[ 20 -30  17  22  28  51  -9 -25  22  -9 -13 -43  16 -26  43  33  42  28
  24 -34 -12 -29   2  49 -33 -18  -8   8  20  45 -32  32 -16 -41  30 -23
  36] : soka
[ 17 -21  53  -1  17  34   8 -74 -22  30  -4 -23 -23 -47  60  37  37   7
  87   0  20 -40 -20  17 -30 -13  50  12  53  47 -62  24  27 -11  -8 -32
  17] : soka
[ 22   3 -31  27 -36  53   0 -18 -76  10 -57  43 -12 -17  -2   3  38 -10
  15  -7 -33  14  53  22  21  22 -72 -17  17  27  52  16 -20   9   3 -28
   3] : lat
[ 43   7  26 -42  27 -26  27 -31 -25  -2  49 -22   4   5 -18  -9  19  28
 -42 -22 -21  15 -32 -29 -14  -4 -55 -33  22   8 -43 -41 -35  11  -8 -31
   8] : mivez
[-10  -5  41 -21 -22  44 -17 -62  -2  34  -2  12 -13 -20  35  31  57  14
  70  15  13 -35 -18  12 -29 -13  33  16  42  37 -30  20  28   9  14 -62
  14] : lile
[ 33  -9   8 -29  41 -30 -24 -40   2 -19  48 -68 -14  -7 -41  29  10   1
   9 -33 -46  10 -20 -18  10  20   1 -82  23  -7 -33 -45 -12  11  39 -38
 -11] : tefe
[ 17 -13  23  18   2  57  -7 -17   0  25 -15   6 -13 -35  33  13  44   3
  60  13   1 -15 -10  10 -35  -8  22   0  32  49 -35  46   5 -20   0 -40
  11] : lat
[  4  -8  59   6  12  23  11 -11  18  19   1  -9   2 -43  56  15  43  23
  38  26  17  -8 -11 -20 -23   7  13  15  45  57 -14  43   4 -27 -17 -44
  18] : soka
[ -8 -30  25  11  44   4 -15  -5 -63 -13   7  -8  18  14 -47  15  -3   8
  26 -86 -14  16 -56 -32 -16  12  -7 -45  15   3 -46 -51  -3  36  15 -47
  -5] : pabe
[-32 -31  28  20 -58  -5  18  22 -26  22  40  30  24 -46  36  -7  46   5
  -2 -16  50  38  26 -43 -55 -56 -36  -6  -5 -26   6 -10  -1  31   6 -34
  21] : pabe
[ 19 -13  64  26  15   6  -4 -76 -14  14 -10 -55   9 -47  55  44  70  10
  64   8 -19 -17   8  61 -88 -30  -7  30  57  47 -62  21  10 -13  20 -23
 -11] : tefe
[ 33  16  19  -1  27 -26  22 -23 -22  -4  17 -16 -15  -9 -27  18  18  10
 -12   4 -14  37  28 -33  20  10   6 -64  28   5 -35 -35  15  -9   0   6
  -9] : mivez
[-11 -43  12   3 -25  15  16  44 -26  21  31  -6   4 -28   6   0  29 -27
  21 -80  31  29   2 -19 -37 -34 -34   0  -3 -18  -1 -23   6  29  13  -2
  17] : lat
[-11 -37  68  -5  -1  -1  21  -9  -1   2  32  18 -13 -49  46  -9  16 -21
  57 -44  26  44   7 -37 -21 -25 -23  -6   5 -38   5 -22  19   3  13 -29
   9] : muf
[ 18 -19  75  10  50  55   5 -23  10  20   1  13  21 -31  63   0  44  40
  69 -13   7 -25 -23  24 -55 -36 -11  11  33  22 -63  -7   0 -15   3 -55
  17] : muf
[ 45   9   4 -38  50  21 -12 -13 -25  12  11  19  10   2  -4   4 -10  11
   9 -28 -25  -8 -38  -2 -12   4  17 -20  -6 -35 -47 -57 -16 -11 -19 -50
  12] : mivez
[-21 -31  55 -14 -12   8  20  76  -5  40  14  40  23 -32  45 -28  46   9
  31 -45  30  29  13 -29 -32 -63 -27  12  33 -29 -26 -14  -5  34  16 -46
  31] : tefe
[  7 -50  15   6  25  -9  29  22   5  13  35 -33   8 -35  30   2  33  -8
  14 -25  15   7 -10 -33 -43   2  26  -1   1  -7  14 -18   9   8  28 -24
   4] : soka
[-29 -38  36 -12 -13 -21 -13  12 -14  54  -3  -4   2 -44  10   8  32 -22
  60 -37  44  20  10  11 -56 -29  -9 -15   7 -39 -32 -35  29  14  17  -1
   5] : lat
[ 42   8  48 -12  22  27   2 -53  -2   9   0  35   2 -40  54 -14  18  18
  45  24   2  -7 -24  18 -56   9  34  19  40  31 -55  40 -17 -36 -19 -47
  15] : mivez
[ 37  -1  41 -13  20 -25 -26   3 -33  31   1 -36 -27 -18 -15   4 -11   7
  -2 -33 -10  -3 -26  -8   1  -3  18 -38  49  12 -34 -39  -9   6   9  13
 -12] : nas
[ 18 -16  15  37   3   3   5 -14   0  29 -18 -42  32 -45  38  13  35  30
  37 -13   0  -4  19  44 -40 -14  23  -8  45  46 -70  31 -12 -32  21 -34
  34] : lat
[ 39   8   8  -3  31 -14   2  -2 -23  18  -6 -38  26   0 -45   5 -16  26
 -22 -56  -8 -11   3  14   6 -14 -11 -35  16   5 -56 -41 -14 -17  14 -12
  20] : nas
[ -5 -37  60 -28   7   2  20  51  -8  10  46   8  -2 -35  47 -38  11 -29
  13 -44  28  25 -22 -39 -50 -22   4   6  14 -42 -20 -14  -1 -10  20 -39
  22] : muf
[ 43 -20  45  -9  13  18  -3 -40  19   8  -1  -9  17 -35  64 -11   8  32
  52  -5  -9 -39 -41   8 -64 -32  19  43  27  35 -51  43 -27 -36   6 -73
  25] : muf
[ -1  10 -38  41 -30  63  54 -20 -72  -9 -44   3  -2  -8 -15  15  83  -8
 -35   6 -16  -3  55   3  25  35 -82 -54   5  56  54  16   6  21  34 -45
  28] : soka
[ 11 -58  69 -10  30  16  22  36 -11  18  32  14   4 -59  36 -24  58  18
  30 -62  47  11  32  -3 -88 -58 -34  12  15 -16 -14  -5  -1  15  32   2
   1] : gopi
[  6  11 -36  20 -73  26  -6   3 -57  13 -51  38 -17  -9  -7  12  42   9
  -3 -10  -6 -47  16  14 -31 -21 -21  -1   5  46  67  20  -6  40  16  -9
  -4] : lile
[  8  40 -31  44 -61  54  37  32 -65  29 -35   9   5  -5 -33  14  37  32
 -76  10   1 -20  42 -28  31 -30 -63 -37  -4  57  49  10  -8  30  -2 -40
  14] : nas
[  14   27  -11   46 -101   28   30   42  -75   43  -84   33  -12  -30
  -26    7   43   19  -65   21   -2  -22   58  -24  -17  -57  -67   -6
   18   50   78   46   -9   14   17  -21   15] : nas
[  -7  -22   29  -25   25   62   -1  -36   -4   14    0  -30   23  -30
   57   10   48   37   19  -11  -31  -21    1   24   -7   -9   16   45
   25   15  -40  -11  -23  -42   29 -102   52] : nas
[ 28 -14  12   4  14  27 -10 -31  27  29 -31  -2  14 -27  47   2  22  22
  40   8 -16 -20 -37  14 -35 -29  17  30 -10  15 -28  17 -32 -22   6 -79
  52] : Vetu
[ 15  -6  31 -30  38 -17  16 -24 -19  -2  72 -63 -13  -7 -28  31   9  -7
 -10  -5  -1   7 -20 -20   6  27  16 -78  47 -19 -29 -60  28  -5  16   7
   3] : soka
[ 35  11 -19  27 -49  54  29 -27 -60  15 -50  18 -22 -16   1  18  80  24
 -45 -20 -49 -15  61  24  17 -16 -88 -28   3  48  60  21 -31  56  47 -19
  14] : gopi
[  7 -32  49 -38  13   2 -12  27 -16  48 -16 -11   9 -43  20   1  31  18
  35 -19  19   8   2 -27 -33 -51 -21  -8  19 -44 -30 -36  25  -3  25 -65
  32] : gopi
[-13 -42  18  10 -10  38   7  21 -26  14  23 -18  26 -24  15  27  74 -11
  33 -32  -7  32  31 -11 -37 -33 -30  -2  24 -32   6 -43  31  33  60 -57
  12] : tefe
[ -7  34  -7  57 -63  53  24   6 -32  28 -60  44   2  -1  -5  -1  54  30
 -75   8 -13 -20  67   8  14 -10 -99 -25  -2  66  83  48 -27  34   0  12
  11] : pabe
[ 13  21 -32  33 -80  67  10  -8 -57  20 -52  64 -19 -15  -9  18  62  18
 -32  62 -18 -19  42 -14 -16 -30 -75   8 -11  41 114  40 -25  36   1 -38
   4] : Vetu
[  4  40  -4  16 -64  32  61  12 -29  41 -56  71  -6 -21   8 -19  68  24
 -66  29  -7 -17  59 -16 -12   0 -54  -3  -7  54  79  51 -26  36   1 -25
  15] : mivez
[ 18 -18  24   3   3  30 -34 -40  -7  14 -23  -9 -24 -41  14  28  37  -9
  70 -15  -5 -10   1  20 -39  -5   4  -5  23  37 -37  30   0 -31   4 -24
   5] : lat
[ 65  31 -48  54 -62  61  19  17 -60  11 -74 104  -6 -32   6 -13  49   6
 -27 -34  -6 -20  64  30 -35 -17 -50 -18 -24  50  53  47 -50  28   0   2
  17] : mivez
[-29 -37  63 -18  11  22   0  33 -15  19  45  25  -5 -34  24 -11  43  -2
   7  -7  35  27  36 -43 -43 -34 -13  -9  23 -39   0 -24  14 -11   4 -10
   3] : pabe
[ 18  10 -35  34 -77  37  44  -8 -68 -22 -23  12   1 -14 -26  32  51   0
 -42 -14 -52 -11  46 -30 -13 -18 -41 -11  -4  25  68  17 -11  13  49 -61
  22] : muf
[ 17  40 -18  25 -67  40  30  13 -79  30 -20  11 -18 -33  15  14  46   4
 -68   7  -5  -3  41  -5  18  -6 -42 -49  -1  32  37  28 -19  42   4 -44
  16] : gopi
[ -9  16   1  40 -37  34  24  14 -59  35 -67  55 -25   4 -37  11  44 -11
 -38  16  -2   8  43  -8  -9 -26 -61  -9 -17  28  56  49 -13  28  12 -13
 -12] : Vetu
[  9  26 -43  40 -82  55   9 -14 -68  24 -57  41 -50 -11  -9  21  81   8
 -37  61  -6 -16  69   4  14 -46 -76 -43  -5  51  69  27 -13  47  10   7
   1] : Vetu
[ 10 -52  45 -27  -5 -10   1  23  -9  25  12 -15 -15 -69  57 -30  39   5
  50 -45  33  18  -6 -22 -36 -36  -2 -28  33 -22 -19 -33  13  30  40 -23
  37] : gopi
[ 31  -1  22  13  21  19  -4 -53   6  17 -35 -20  29  -7  11  42  54  22
  34  11 -67 -26  11  41 -47 -10  13  33  32  31 -41  27 -14 -19  43 -72
   3] : tefe
[ 27  -3   8 -42  -3  -9 -24 -33 -33  -4  17 -11  -3  -5 -11  41   7  20
   4 -67 -43   6 -38 -20  -5 -16  -9  -7  -2 -16 -31 -58 -32  17  -1 -46
  16] : mivez
[ 28 -36  18   2 -13  24  36  20 -19  -6  34  57  -8 -45  53 -24  22 -17
  13 -59  14  30  15  -8 -64 -47   3  27  -9 -38   2   5 -22   0  11  -2
  21] : mivez
[ 43 -23  53  20  17  27 -23 -38   1  13 -20 -17 -11 -54  63  13  55   4
  61  11   3 -10 -19  50 -85 -35  12   4  35  28 -71  33  10 -17  31 -15
   3] : gopi
[ 41 -19   9  12  37  54   5 -51  11   8   0  -4  26 -23  41  24  38  21
  51 -34  -5 -39  -3  49 -35   4  21  18   9  38 -46  17 -18 -20  12 -39
  31] : soka
[  9 -10  30 -19  55  -6  15  -7  -3   6  19 -32  10  -7 -13  -1  16  17
   8  -3   3  14 -14 -11  25  24 -22 -78  42  -9 -38 -49  14 -14  15 -26
  27] : soka
[  8  15  -4  44 -60  39  24  42 -59  27 -69  37 -40 -25  33   2  68  -7
 -57   4 -16  -4  53  12 -14 -46 -74   2 -19  35  63  50 -24  42  13  16
 -13] : gopi
[ 12 -31  41 -14  24  55 -15 -55   4  14   9 -29 -13 -15   7  41  33  -1
  66 -40 -19 -25 -25  41 -45 -27  -1  14  33  13 -50  -2  15 -21  17  -5
  16] : lat
[  5  28 -55  39 -71  66  25  36 -71   9 -49  58 -18 -24 -25  15  58  24
 -56  -1 -19 -38  71  -2   7 -32 -18 -31 -17  39  67   9 -29  27  23 -19
  13] : nas
[ 29 -21  26  -9  30  53  -2 -61  20  17  25   6  -4 -38  17  14  39   6
  70   9   8 -23   8  16 -48   2  11   5  13  24 -23  22   6 -29  -6 -32
   1] : lat
[  8  22 -29  42 -63  75  67 -11 -49   2 -14  46  -2  -2  -5  24  40   2
 -47   9 -22  -7  40 -16  40  10 -60 -19   0  34 102  32  -2  36   8 -26
  25] : soka
[ 30   6 -36  52 -62  58  48 -12 -90  35 -50  16  -7  -6  -9   0  56 -18
 -61 -26 -15 -13  61  23 -10 -16 -58  15  -9  50  43  44 -22  38  46 -29
   4] : nas
[  7 -15  58  20   2  58  -3 -39 -21  29 -18  30  -5 -32  39  24  44  28
  52   6   2 -22 -16  27 -64 -33  23  44  40  49 -24  55 -20   1   9 -45
  13] : Vetu
[-18 -46  37  -1  14  26  11  16 -33   9  34   3   9 -24   3   5  40 -17
  61 -81  48  25  -5 -30 -38 -19  10 -20  17 -14 -34 -27  38  16  33 -66
  20] : lile
[ 16  -7 -13 -30  22  12  -7 -40 -34  -8  30 -32  -9   9 -22  19   6   7
  18 -20 -18  -3 -18  -2  29 -10  10 -74  27 -30 -52 -55  18 -14  31 -67
  31] : lile
[ 13  -9  23 -35  40  -5 -13  -7 -60  -4  23 -38 -23  -1 -48   2 -18  20
  -5 -76  -2 -24 -53 -15   4  -7 -11 -48  23  20 -44 -58 -20  24  -2  -9
 -10] : nas
[ 15  -1  66  11 -14  10  22 -40 -21   7  30   2   1 -32  52  16  13  17
  29  -3  -4  -6 -20   1 -41 -27  24  23  51  30 -46  37 -12  -8   2 -37
   1] : muf
[  9  -7  44  -1  20  32 -24 -10  -1  24 -18 -23 -10 -62  84  -2   8  33
  28   5 -11 -36 -19  30 -27 -12  56  30  34  31 -24  14 -27 -49 -11 -45
  21] : nas
[ 38  -3  70 -16  45  10 -13 -57  28  24 -45  17   2 -39  50 -18  37  17
  60   4 -13   1   6  51 -44  24   2  12  54  27 -48  17  -5 -44  13 -11
  24] : mivez
[  4 -14  56 -14  16  -2 -17 -21  18  33  13  -5  20 -49  69   1  55  29
  56  34  -5 -17 -13  22 -75 -11  32  25  49  20 -44  17 -16   0  12 -61
  -4] : tefe
[  7  -2  53 -34  37  -1 -27 -32  31   1  23 -34 -42 -51  41   6  44   4
  38  20  -9 -25   7  17 -37   4  49 -32  45  35 -53  36 -16 -36  14 -18
  -9] : tefe
[ -1  19 -23  42 -81  45  76  -5 -68   3 -21  43  -8   4 -21  15  60   5
 -42   4 -23 -15  63 -28  12 -22 -54  -6   2  39  85  16  11  60  31  -8
  -2] : muf
[  7  17  23 -29   2 -21 -21 -20 -26  13  -6  -9 -25  15 -35  41  14  -1
   0 -24 -32   6 -26 -19  21 -21 -30 -51   9 -23 -28 -56   5  -3   1 -43
   9] : lile
[ 17 -20  26  14  15  24  31 -38 -42   7  46 -15  18   4 -37  13 -11  11
  32 -65  27  -9 -29 -30  -9 -33  -4 -44  28   0 -44 -50  42  43  -2   0
  19] : pabe
[ -9 -45  72 -33  10  25  -7  48 -13  35  25  22  -5 -52  48 -21  50 -16
  25 -42  32  43  -3 -26 -49 -17 -27   0  15 -48   2 -18   5  21  34 -50
  17] : gopi
